Below are the code and all the weights of a small trained network. Each question names an input and a class and asks about switching units off, where a switched-off unit gives its printed mean instead of its output.

import numpy as np


def w(rows, s, z=0):
    codes = np.array(rows[::2]) - 128.0
    scale = np.full(codes.shape[1], s)
    scale[-1] = z or s
    return codes * scale


def f(y):
    return np.maximum(y, 0)


def log_softmax(a):
    a = a - a.max(-1, keepdims=True)
    return a - np.log(np.exp(a).sum(-1, keepdims=True))


def net(x, mask):
    res = np.array(x, float).reshape(1, 7) / 4 @ E
    y = f(res @ A[0][:, :-1].T + A[0][:, -1])
    res = res + np.where(mask, y, B[0][:, -1]) @ B[0][:, :-1]
    return log_softmax(res[-1] @ U[:, :-1].T + U[:, -1])


A, B = {}, {}
E = w([
[118,88,86],'x0',
[60,146,203],'x1',
[71,67,124],'x2',
[96,191,91],'x3',
[98,152,181],'x4',
[66,85,160],'x5',
[147,125,254],'x6',
],0.0081)
A[0] = w([
[92,169,82,171],'n0',
[165,217,152,197],'n1',
[76,33,140,142],'n2',
[5,80,149,132],'n3',
[194,175,107,200],'n4',
[102,121,169,140],'n5',
[111,175,105,174],'n6',
[163,98,117,162],'n7',
[149,118,30,179],'n8',
[71,76,98,110],'n9',
[169,82,143,159],'n10',
[128,86,161,140],'n11',
[48,190,199,125],'n12',
[156,94,107,73],'n13',
[148,97,108,50],'n14',
[101,222,80,196],'n15',
[189,107,154,160],'n16',
[92,223,207,123],'n17',
[14,116,95,139],'n18',
[84,80,125,126],'n19',
[117,136,92,108],'n20',
[200,126,122,100],'n21',
[214,106,168,172],'n22',
[105,68,137,125],'n23',
[120,157,64,185],'n24',
[169,208,37,178],'n25',
[113,146,207,138],'n26',
[172,157,146,253],'n27',
],0.012,0.0054)
B[0] = w([
[70,68,151,190],'n0',
[92,109,182,234],'n1',
[132,183,44,226],'n2',
[157,200,28,243],'n3',
[134,58,160,224],'n4',
[190,155,136,186],'n5',
[39,107,152,179],'n6',
[147,56,149,175],'n7',
[65,105,119,245],'n8',
[164,121,55,189],'n9',
[163,67,98,180],'n10',
[206,160,89,178],'n11',
[147,254,182,243],'n12',
[110,133,117,151],'n13',
[124,171,151,142],'n14',
[15,93,185,220],'n15',
[192,67,189,187],'n16',
[98,229,246,246],'n17',
[83,173,88,218],'n18',
[186,132,32,182],'n19',
[116,134,63,155],'n20',
[106,105,89,172],'n21',
[234,14,187,213],'n22',
[127,132,83,181],'n23',
[57,59,125,207],'n24',
[50,101,171,254],'n25',
[192,157,161,225],'n26',
[112,42,219,229],'n27',
],0.0054,0.0077)
U = w([
[114,74,104,252],'0',
[72,89,143,17],'1',
[132,84,162,193],'2',
[129,250,196,42],'3',
[186,79,142,137],'4',
[161,133,20,65],'5',
],0.012,0.0044)

Each question gives the input, the list of numbers given to net, and the class t.
The units are the neurons (one row each of A and B). Each row of codes is followed by its name. A weight is (code - 128) times the scale printed after its matrix; where a second scale follows, it is the last column's (A, B and U).
mask holds one flag per neuron, in row order. A switched-off neuron (its flag False) gives its mean, the last column of its row in B, instead of its output. The means were averaged over made-up inputs and are rounded, as every weight is.
A unit's drop is (log p(t) with every unit on - log p(t) with that unit switched off) / (log p(t) with every unit on - log p(t) with every unit switched off).
The circuit of an input: a set's keep is (log p(t) with only the set's units on - log p(t) with every unit switched off) / (log p(t) with every unit on - log p(t) with every unit switched off). Starting from the 12 units with the biggest drops (on a tie, the unit counted first), units are removed one at a time, each time the one whose removal leaves the highest keep (on an exact tie, the one counted first), for as long as the keep stays at least 0.8.
circuit, biggest first: the units of the circuit, biggest drop first
most important unit: the unit with the biggest drop
top k neurons: the k neurons with the biggest drops, biggest first
drop of u: that unit's drop, to one decimal
input [6,-2,-4,-6,-5,-6,-7], class 1: circuit, biggest first : n25; n8
input [1,1,3,-8,-7,5,5], class 4: most important unit : n22
input [7,2,1,3,-6,-2,-6], class 1: circuit, biggest first : n25; n15; n8
input [-3,2,1,7,8,-4,-5], class 1: circuit, biggest first : n15; n0
input [-2,-8,-7,0,3,-6,5], class 2: top 2 neurons : n25; n1
input [-2,2,2,-6,2,-1,8], class 3: top 2 neurons : n17; n12
input [1,0,-1,-3,5,-8,8], class 4: top 2 neurons : n22; n16
input [3,-4,4,-6,1,4,5], class 4: drop of n17 : -0.1
input [8,0,-7,5,-6,-3,4], class 1: drop of n25 : 0.2
input [0,3,0,2,-3,7,2], class 3: drop of n12 : 0.1
